Below are the code and all the weights of a small trained network. Each question names an input and a class and asks about switching units off, where a switched-off unit gives its printed mean instead of its output.

import numpy as np


def w(rows, s, z=0):
    codes = np.array(rows[::2]) - 128.0
    scale = np.full(codes.shape[1], s)
    scale[-1] = z or s
    return codes * scale


def f(y):
    return np.maximum(y, 0)


def log_softmax(a):
    a = a - a.max(-1, keepdims=True)
    return a - np.log(np.exp(a).sum(-1, keepdims=True))


def net(x, mask):
    res = np.array(x, float).reshape(1, 3) / 4 @ E
    y = f(res @ A[0][:, :-1].T + A[0][:, -1])
    res = res + np.where(mask, y, B[0][:, -1]) @ B[0][:, :-1]
    return log_softmax(res[-1] @ U[:, :-1].T + U[:, -1])


A, B = {}, {}
E = w([
[89,39,232,71,217,88,211,147,143],'x0',
[29,176,87,104,27,120,224,171,215],'x1',
[221,114,106,93,75,67,252,28,254],'x2',
],0.0079)
A[0] = w([
[247,113,124,146,140,113,102,79,73,135],'n0',
[110,84,165,82,128,127,167,141,126,34],'n1',
[137,115,99,124,164,110,144,80,148,171],'n2',
[164,177,92,119,65,109,116,120,187,111],'n3',
[124,162,79,142,103,138,198,114,149,102],'n4',
[117,56,220,104,186,120,101,173,72,167],'n5',
[87,105,158,87,141,104,150,112,133,29],'n6',
[175,93,124,98,125,101,154,93,121,3],'n7',
[90,207,116,149,143,114,126,170,93,23],'n8',
[140,142,120,182,133,167,76,111,132,17],'n9',
[18,124,98,173,116,162,69,186,105,195],'n10',
[110,107,132,111,162,119,172,148,147,186],'n11',
[101,73,170,79,152,138,176,142,151,69],'n12',
],0.012,0.0067)
B[0] = w([
[153,114,153,127,2,162,87,233,150,209],'n0',
[160,162,159,105,97,159,154,164,139,162],'n1',
[147,175,169,122,83,125,130,199,114,180],'n2',
[98,150,100,169,156,70,171,79,107,197],'n3',
[95,202,129,168,144,60,111,80,127,187],'n4',
[39,150,53,170,212,82,137,80,113,248],'n5',
[193,154,209,125,60,169,178,178,121,155],'n6',
[62,52,86,123,116,176,92,190,121,158],'n7',
[212,189,185,112,29,78,163,158,93,157],'n8',
[84,109,54,143,121,128,100,121,148,151],'n9',
[123,89,172,76,69,172,104,156,175,233],'n10',
[135,49,67,111,129,218,85,183,154,188],'n11',
[147,144,166,113,108,159,108,155,152,187],'n12',
],0.0091,0.015)
U = w([
[127,32,102,89,101,186,70,117,179,67],'0',
[181,181,190,113,46,127,125,118,119,246],'1',
[107,139,67,169,250,51,130,46,79,87],'2',
],0.011,0.0013)

Each question gives the input, the list of numbers given to net, and the class t.
The units are the neurons (one row each of A and B). Each row of codes is followed by its name. A weight is (code - 128) times the scale printed after its matrix; where a second scale follows, it is the last column's (A, B and U).
mask holds one flag per neuron, in row order. A switched-off neuron (its flag False) gives its mean, the last column of its row in B, instead of its output. The means were averaged over made-up inputs and are rounded, as every weight is.
A unit's drop is (log p(t) with every unit on - log p(t) with that unit switched off) / (log p(t) with every unit on - log p(t) with every unit switched off).
The circuit of an input: a set's keep is (log p(t) with only the set's units on - log p(t) with every unit switched off) / (log p(t) with every unit on - log p(t) with every unit switched off). Starting from the 12 units with the biggest drops (on a tie, the unit counted first), units are removed one at a time, each time the one whose removal leaves the highest keep (on an exact tie, the one counted first), for as long as the keep stays at least 0.8.
units of the circuit, in order: the units of the circuit, biggest drop first
unit that matters most: the unit with the biggest drop
k most important neurons: the k neurons with the biggest drops, biggest first
drop when u is switched off: that unit's drop, to one decimal
input [0,7,3], class 2: units of the circuit, in order : n0, n10
input [-1,8,1], class 2: units of the circuit, in order : n0, n3
input [4,-1,-5], class 2: 2 most important neurons : n5, n0
input [-6,5,1], class 2: units of the circuit, in order : n3, n0
input [-7,1,1], class 2: unit that matters most : n3
input [1,-6,-6], class 2: 2 most important neurons : n5, n11
input [6,-3,-4], class 2: drop when n5 is switched off : 1.7
input [2,-3,-8], class 2: drop when n5 is switched off : 2.7
input [2,-7,-5], class 2: drop when n5 is switched off : 3.5
input [-3,8,3], class 2: drop when n0 is switched off : 0.0
